Below is a small trained network, with its code and all its weights. Each question gives an input and a target symbol and asks what happens when units are switched off, that is, made to give their printed mean instead of their output.

import numpy as np


def w(rows, s, z=0):
    codes = np.array(rows[::2]) - 128.0
    scale = np.full(codes.shape[1], s)
    scale[-1] = z or s
    return codes * scale


def f(y):
    return y / 2 * (1 + np.tanh(0.7978845608 * (y + 0.044715 * y**3)))


def softmax(a):
    e = np.exp(a - a.max(-1, keepdims=True))
    return e / e.sum(-1, keepdims=True)


def log_softmax(a):
    a = a - a.max(-1, keepdims=True)
    return a - np.log(np.exp(a).sum(-1, keepdims=True))


def net(x, mask):
    ids = ['αβγεζηθλμξπφψ'.index(c) for c in x.split()]
    T = len(ids)
    res = E[ids] + P[:T]
    u = 0
    for l in range(2):
        q, k, v = (res @ M[l].T for M in (Q, K, V))
        z = softmax(np.where(np.tri(T) > 0, q @ k.T / 3**0.5, -1e9)) @ v
        res = res + np.where(mask[u], z, O[l][:, -1]) @ O[l][:, :-1]
        u += 1
        y = f(res @ A[l][:, :-1].T + A[l][:, -1])
        res = res + np.where(mask[u : u + 12], y, B[l][:, -1]) @ B[l][:, :-1]
        u += 12
    return log_softmax(res[-1] @ U[:, :-1].T + U[:, -1])


Q, K, V, O, A, B = {}, {}, {}, {}, {}, {}
E = w([
[167,82,143,122,115,181,205,46,27,80],'α',
[254,228,172,206,73,227,62,237,81,163],'β',
[165,49,122,121,209,53,83,193,163,36],'γ',
[77,199,86,110,60,31,140,195,128,52],'ε',
[92,20,208,21,60,184,55,179,213,127],'ζ',
[49,218,102,121,217,77,31,122,175,125],'η',
[72,124,172,187,90,182,244,184,181,86],'θ',
[102,148,209,51,163,128,176,209,87,167],'λ',
[44,81,172,190,159,87,103,103,66,96],'μ',
[78,114,85,167,198,206,176,42,183,212],'ξ',
[166,57,13,151,175,149,187,190,85,132],'π',
[185,127,172,109,160,48,142,97,130,197],'φ',
[187,195,75,59,171,146,202,40,207,83],'ψ',
],0.0096)
P = w([
[109,90,133,156,76,80,204,231,120,165],'0',
[119,142,201,152,194,80,225,134,97,61],'1',
[85,159,231,167,149,52,182,168,79,144],'2',
[100,123,169,130,104,104,147,112,59,176],'3',
[182,130,208,155,118,88,123,130,120,119],'4',
[163,111,209,147,165,85,204,137,61,145],'5',
[161,69,162,130,106,73,137,132,88,128],'6',
[176,81,132,132,121,60,151,166,64,153],'7',
[145,127,133,173,171,85,147,145,84,169],'8',
[147,126,176,143,174,109,167,196,43,172],'9',
[143,161,174,115,149,116,172,141,38,156],'10',
[129,111,156,125,151,60,179,149,7,165],'11',
[150,159,145,124,166,50,186,200,46,161],'12',
],0.0013)
Q[0] = w([
[142,170,145,186,124,15,64,123,122,128],'0.h1',
[141,170,146,195,125,12,32,126,120,133],'0.h1',
[102,112,89,64,115,246,184,127,143,124],'0.h1',
],0.011)
K[0] = w([
[188,197,119,215,140,142,121,145,77,134],'0.h1',
[211,249,105,239,150,144,121,155,67,140],'0.h1',
[73,55,125,66,126,106,150,102,172,113],'0.h1',
],0.012)
V[0] = w([
[140,147,123,144,146,163,106,124,126,83],'0.h1',
[218,192,164,191,58,235,6,181,106,158],'0.h1',
[160,83,158,117,23,239,3,167,175,144],'0.h1',
],0.0041)
O[0] = w([
[88,150,120,104,104,119,142,121,127,96,1],'0.h1',
[18,160,122,1,124,131,221,140,102,130,213],'0.h1',
[77,137,62,23,183,237,222,125,125,104,113],'0.h1',
],0.0043,0.00031)
A[0] = w([
[153,88,111,123,164,117,128,150,136,54,137],'0.n1',
[145,177,139,115,74,179,141,180,106,134,135],'0.n2',
[105,88,143,69,129,137,103,145,179,101,118],'0.n3',
[149,75,99,167,145,141,135,105,95,158,149],'0.n4',
[105,117,149,169,183,91,50,117,138,167,196],'0.n5',
[160,106,193,115,92,91,77,164,120,165,157],'0.n6',
[100,145,2,91,164,155,143,97,120,114,4],'0.n7',
[156,127,147,91,133,115,138,93,149,150,145],'0.n8',
[81,106,130,177,139,174,177,90,138,134,155],'0.n9',
[150,158,148,137,84,158,114,171,109,137,143],'0.n10',
[152,128,132,105,144,115,151,81,124,157,146],'0.n11',
[146,82,168,163,108,140,115,74,66,106,142],'0.n12',
],0.0093,0.0035)
B[0] = w([
[145,64,84,103,137,129,129,142,113,57,156],'0.n1',
[140,189,134,100,116,202,127,183,119,100,158],'0.n2',
[83,84,148,49,125,150,89,119,135,106,143],'0.n3',
[154,101,102,171,160,153,104,110,80,143,172],'0.n4',
[137,152,111,129,214,138,53,139,132,137,253],'0.n5',
[146,94,193,95,171,116,90,182,85,164,224],'0.n6',
[123,128,122,142,146,112,121,124,2,205,148],'0.n7',
[152,130,133,68,143,123,133,95,134,166,164],'0.n8',
[124,76,163,186,146,168,202,124,129,145,173],'0.n9',
[142,148,157,126,110,177,103,181,108,138,141],'0.n10',
[162,133,138,92,147,114,149,100,115,179,173],'0.n11',
[123,119,156,142,126,157,105,76,40,99,199],'0.n12',
],0.0074,0.0035)
Q[1] = w([
[178,106,127,161,122,139,89,58,118,118],'1.h1',
[79,156,249,124,71,90,128,162,107,141],'1.h1',
[127,130,178,125,74,183,109,162,142,134],'1.h1',
],0.012)
K[1] = w([
[234,155,134,253,160,125,111,97,71,93],'1.h1',
[16,2,184,93,127,22,125,82,156,137],'1.h1',
[70,138,154,102,134,34,223,125,74,139],'1.h1',
],0.0066)
V[1] = w([
[223,175,166,180,87,202,49,222,129,128],'1.h1',
[58,176,96,67,164,119,194,167,100,134],'1.h1',
[143,154,70,180,206,4,241,99,82,119],'1.h1',
],0.004)
O[1] = w([
[73,114,175,76,59,235,112,146,226,52,156],'1.h1',
[182,158,33,96,168,136,85,189,127,197,100],'1.h1',
[80,136,5,126,89,93,253,37,88,224,2],'1.h1',
],0.0043,0.00098)
A[1] = w([
[142,134,144,151,78,77,33,207,156,106,125],'1.n1',
[169,136,62,254,79,127,170,155,95,158,53],'1.n2',
[134,212,47,74,93,152,163,119,93,197,4],'1.n3',
[129,78,191,175,147,209,196,57,144,126,26],'1.n4',
[195,128,116,176,178,109,106,123,171,216,68],'1.n5',
[169,138,33,92,123,144,180,91,244,167,224],'1.n6',
[74,121,122,178,25,194,173,165,173,114,106],'1.n7',
[91,98,56,160,66,141,197,128,65,122,74],'1.n8',
[148,116,111,114,89,93,213,35,116,140,128],'1.n9',
[39,157,78,170,140,109,110,68,103,145,126],'1.n10',
[135,185,154,92,59,123,128,155,235,28,85],'1.n11',
[87,113,109,142,183,155,73,150,193,111,28],'1.n12',
],0.0077,0.0027)
B[1] = w([
[87,120,43,84,128,89,228,102,77,95,252],'1.n1',
[158,78,64,162,116,252,82,130,133,178,170],'1.n2',
[166,97,198,199,167,104,48,73,233,63,189],'1.n3',
[110,235,180,79,63,146,64,138,131,168,226],'1.n4',
[149,122,133,103,43,68,101,161,186,162,234],'1.n5',
[100,183,85,98,220,224,194,100,164,160,173],'1.n6',
[194,57,190,202,125,54,151,166,145,43,175],'1.n7',
[123,202,65,150,22,121,71,195,131,152,207],'1.n8',
[202,94,134,130,70,91,159,76,157,43,221],'1.n9',
[34,131,113,156,136,105,126,89,134,79,196],'1.n10',
[45,89,139,198,91,107,149,48,155,255,252],'1.n11',
[185,149,97,92,78,146,85,115,157,73,165],'1.n12',
],0.0065,0.0036)
U = w([
[173,168,141,101,40,155,110,62,56,89,93],'α',
[147,105,192,210,100,138,157,161,206,75,111],'β',
[81,48,135,68,81,152,96,109,174,114,70],'γ',
[111,238,74,109,107,91,26,144,176,72,89],'ε',
[100,181,158,27,193,212,209,225,41,142,254],'ζ',
[51,95,165,212,211,136,83,60,77,121,120],'η',
[172,71,43,182,122,169,134,169,120,153,143],'θ',
[210,116,169,109,135,50,101,130,131,217,163],'λ',
[34,135,74,132,62,38,230,138,110,119,140],'μ',
[163,178,142,134,143,177,51,152,175,103,69],'ξ',
[211,38,90,118,151,102,119,162,114,2,86],'π',
[169,123,122,126,177,139,211,56,175,89,130],'φ',
[62,183,126,150,114,177,118,81,173,235,63],'ψ',
],0.0055,0.0036)

Each question gives the input, a string of symbols that net reads in full, and the target symbol t.
The units are the heads (3 rows each of Q, K, V and O) and the neurons (one row each of A and B). Each row of codes is followed by its name. A weight is (code - 128) times the scale printed after its matrix; where a second scale follows, it is the last column's (O, A, B and U).
mask holds one flag per unit, layer by layer, with each layer's heads first. A switched-off unit (its flag False) gives its mean, the last column of its rows in O or B, instead of its output. The means were averaged over made-up inputs and are rounded, as every weight is.
A unit's drop is (log p(t) with every unit on - log p(t) with that unit switched off) / (log p(t) with every unit on - log p(t) with every unit switched off).
The circuit of an input: a set's keep is (log p(t) with only the set's units on - log p(t) with every unit switched off) / (log p(t) with every unit on - log p(t) with every unit switched off). Starting from the 12 units with the biggest drops (on a tie, the unit counted first), units are removed one at a time, each time the one whose removal leaves the highest keep (on an exact tie, the one counted first), for as long as the keep stays at least 0.8.
circuit, biggest first: the units of the circuit, biggest drop first
top k neurons: the k neurons with the biggest drops, biggest first
top k neurons in layer l: the k neurons of layer l with the biggest drops, biggest first
drop when u is switched off: that unit's drop, to one decimal
input α λ μ ε φ π, target θ: top 2 neurons in layer 1 -> [1.n2 1.n8]
input θ φ μ λ θ φ β φ α ψ β μ α, target α: top 2 neurons in layer 0 -> [0.n12 0.n5]
input ζ ε α π γ λ ε φ ε φ ε ψ, target φ: top 3 neurons -> [1.n3 1.n6 1.n9]
input β φ φ λ γ, target γ: top 4 neurons -> [0.n1 0.n2 1.n11 0.n10]
input ε φ θ, target β: circuit, biggest first -> [1.n7 0.n9 0.n5 1.n1]
input ζ α ε β ψ, target ζ: circuit, biggest first -> [0.h1 1.h1 1.n6]
input γ ζ φ μ ε β θ φ π, target ζ: top 2 neurons -> [0.n7 1.n3]
input π φ φ β φ ε ζ μ λ μ π ε θ, target ζ: top 2 neurons in layer 1 -> [1.n6 1.n11]
input μ φ φ φ η ψ γ ψ, target φ: top 3 neurons -> [1.n6 1.n9 0.n6]
input μ μ ζ α μ φ ψ θ θ, target β: top 3 neurons -> [1.n7 0.n9 0.n3]
input φ φ φ η φ β φ ε θ μ, target μ: top neuron -> [1.n8]
input ξ α β ε φ φ ε φ ε λ ε, target ε: top 3 neurons -> [1.n3 1.n8 0.n7]
input α β μ ζ φ φ φ φ ζ φ μ φ ε, target ζ: top 2 neurons -> [0.n3 0.n7]
input β β θ β μ ε π ε ζ ξ, target ζ: top neuron in layer 0 -> [0.n2]
input ξ λ ε η β, target β: top 2 neurons -> [1.n7 1.n3]
input ε ζ α β ε, target ζ: top 2 neurons in layer 0 -> [0.n7 0.n3]
input α φ φ λ μ φ φ π ε ζ ξ, target ψ: top 2 neurons in layer 0 -> [0.n9 0.n7]
input ξ μ ψ μ ζ ζ μ, target η: top 2 neurons in layer 0 -> [0.n12 0.n5]
input φ ζ γ ξ φ φ ε λ β π α, target ζ: top 2 neurons -> [0.n2 0.n10]
input π ψ μ ξ φ γ φ α μ θ β γ, target γ: top 4 neurons in layer 0 -> [0.n1 0.n2 0.n10 0.n6]
input ζ μ φ β ε α φ μ θ μ π π, target ζ: top 3 neurons in layer 0 -> [0.n7 0.n2 0.n10]
input φ ε ξ ε, target μ: top 3 neurons in layer 1 -> [1.n1 1.n11 1.n3]
input ψ μ μ θ φ λ ε η β θ μ β, target ξ: drop when 1.h1 is switched off -> 1.1
input μ ψ ζ α β λ φ π φ ζ, target ζ: drop when 1.h1 is switched off -> 0.8
input ζ θ β, target ζ: drop when 0.n12 is switched off -> -0.1
input β η α θ λ ε λ φ φ ε ψ, target ψ: drop when 1.n11 is switched off -> 0.9
input η β φ γ φ ε, target ε: top 4 neurons in layer 1 -> [1.n3 1.n8 1.n11 1.n1]
input α μ ψ β μ ζ λ ψ μ, target ζ: top neuron in layer 0 -> [0.n3]
